Below is a small trained network, with its code and all its weights. Each question gives an input and a target symbol and asks what happens when units are switched off, that is, made to give their printed mean instead of their output.

import numpy as np


def w(rows, s, z=0):
    codes = np.array(rows[::2]) - 128.0
    scale = np.full(codes.shape[1], s)
    scale[-1] = z or s
    return codes * scale


def f(y):
    return np.maximum(y, 0)


def softmax(a):
    e = np.exp(a - a.max(-1, keepdims=True))
    return e / e.sum(-1, keepdims=True)


def log_softmax(a):
    a = a - a.max(-1, keepdims=True)
    return a - np.log(np.exp(a).sum(-1, keepdims=True))


def net(x, mask):
    ids = ['αβγεζηθλμξπστφψω'.index(c) for c in x.split()]
    T = len(ids)
    res = E[ids] + P[:T]
    r = res
    for j in range(2):
        rows = slice(3 * j, 3 * j + 3)
        q, k, v = (r @ M[0][rows].T for M in (Q, K, V))
        z = softmax(np.where(np.tri(T) > 0, q @ k.T / 3**0.5, -1e9)) @ v
        o = O[0][rows]
        res = res + np.where(mask[j], z, o[:, -1]) @ o[:, :-1]
    y = f(res @ A[0][:, :-1].T + A[0][:, -1])
    res = res + np.where(mask[2:6], y, B[0][:, -1]) @ B[0][:, :-1]
    return log_softmax(res[-1] @ U[:, :-1].T + U[:, -1])


Q, K, V, O, A, B = {}, {}, {}, {}, {}, {}
E = w([
[45,140,248],'α',
[146,166,72],'β',
[170,165,103],'γ',
[202,75,197],'ε',
[143,146,88],'ζ',
[149,177,71],'η',
[144,180,57],'θ',
[100,150,27],'λ',
[197,123,171],'μ',
[173,158,116],'ξ',
[172,168,102],'π',
[137,166,63],'σ',
[160,172,87],'τ',
[164,161,101],'φ',
[151,95,132],'ψ',
[183,169,115],'ω',
],0.016)
P = w([
[172,250,121],'0',
[158,105,124],'1',
[150,89,119],'2',
[147,85,119],'3',
[142,77,116],'4',
[136,76,113],'5',
[131,70,112],'6',
[128,72,110],'7',
[124,72,107],'8',
[118,69,103],'9',
[114,69,100],'10',
[110,68,98],'11',
],0.011)
Q[0] = w([
[114,101,113],'head 0',
[68,171,199],'head 0',
[123,113,138],'head 0',
[55,135,132],'head 1',
[167,46,136],'head 1',
[60,2,150],'head 1',
],0.018)
K[0] = w([
[102,119,132],'head 0',
[186,98,62],'head 0',
[109,129,126],'head 0',
[99,125,94],'head 1',
[89,139,202],'head 1',
[1,141,202],'head 1',
],0.021)
V[0] = w([
[105,127,146],'head 0',
[33,229,198],'head 0',
[135,226,68],'head 0',
[147,115,255],'head 1',
[153,124,91],'head 1',
[187,121,155],'head 1',
],0.0086)
O[0] = w([
[101,144,139,103],'head 0',
[138,248,188,28],'head 0',
[215,174,126,118],'head 0',
[124,174,81,254],'head 1',
[145,98,126,142],'head 1',
[156,103,89,241],'head 1',
],0.013,0.0039)
A[0] = w([
[74,154,100,167],'neuron 0',
[110,193,86,29],'neuron 1',
[170,71,254,1],'neuron 2',
[153,165,21,88],'neuron 3',
],0.019,0.0078)
B[0] = w([
[173,169,86,161],'neuron 0',
[90,63,161,159],'neuron 1',
[229,251,197,134],'neuron 2',
[163,158,156,249],'neuron 3',
],0.029,0.012)
U = w([
[254,163,137,163],'α',
[218,91,117,218],'β',
[150,63,113,255],'γ',
[55,31,66,254],'ε',
[117,198,125,209],'ζ',
[152,104,223,56],'η',
[174,143,155,4],'θ',
[169,149,145,13],'λ',
[156,166,138,69],'μ',
[171,155,153,4],'ξ',
[134,195,122,152],'π',
[167,152,137,22],'σ',
[149,175,136,79],'τ',
[147,173,140,108],'φ',
[168,142,147,19],'ψ',
[172,157,148,23],'ω',
],0.01,0.0082)

Each question gives the input, a string of symbols that net reads in full, and the target symbol t.
The units are the heads (3 rows each of Q, K, V and O) and the neurons (one row each of A and B). Each row of codes is followed by its name. A weight is (code - 128) times the scale printed after its matrix; where a second scale follows, it is the last column's (O, A, B and U).
mask holds one flag per unit, heads first, then neurons. A switched-off unit (its flag False) gives its mean, the last column of its rows in O or B, instead of its output. The means were averaged over made-up inputs and are rounded, as every weight is.
A unit's drop is (log p(t) with every unit on - log p(t) with that unit switched off) / (log p(t) with every unit on - log p(t) with every unit switched off).
The circuit of an input: a set's keep is (log p(t) with only the set's units on - log p(t) with every unit switched off) / (log p(t) with every unit on - log p(t) with every unit switched off). Starting from all 6 units, units are removed one at a time, each time the one whose removal leaves the highest keep (on an exact tie, the one counted first), for as long as the keep stays at least 0.8.
circuit, biggest first: the units of the circuit, biggest drop first
top k neurons: the k neurons with the biggest drops, biggest first
drop when u is switched off: that unit's drop, to one decimal
input ψ ζ ξ ψ μ ψ μ μ ψ μ, target ε: top 3 neurons => neuron 3; neuron 0; neuron 2
input α ε ζ, target η: circuit, biggest first => neuron 1; head 0
input λ ε λ ε ε σ ψ λ λ, target ε: top neuron => neuron 3
input ε μ γ μ λ, target α: top 3 neurons => neuron 3; neuron 0; neuron 1
input γ ζ ψ ψ ψ ψ γ ψ λ ω ψ ψ, target ε: circuit, biggest first => neuron 3; head 1
input μ σ μ ψ ω ε β ψ ψ, target γ: circuit, biggest first => head 0; neuron 3
input σ ζ β ψ ε μ ψ ε ε μ ε, target ε: circuit, biggest first => head 0; neuron 3
input ε φ ψ ε ψ ψ ψ ψ φ ε, target γ: top 3 neurons => neuron 3; neuron 2; neuron 0
input ψ ε ψ ψ ψ ω ψ μ φ μ β μ, target γ: top 2 neurons => neuron 3; neuron 0
input α μ μ, target η: circuit, biggest first => neuron 1; head 0; head 1
input α γ ψ ψ ε ψ φ ζ ψ, target η: drop when head 0 is switched off => 1.9
input π ψ ε ψ γ ξ ξ γ ψ β ψ ψ, target ε: drop when neuron 3 is switched off => 0.4
input α φ ξ, target η: drop when neuron 3 is switched off => 0.0
input ζ ψ ψ μ ψ ε ψ ε ψ ψ μ μ, target γ: drop when neuron 1 is switched off => 0.0
input ε ε η ε φ ψ ψ ψ, target γ: top neuron => neuron 0
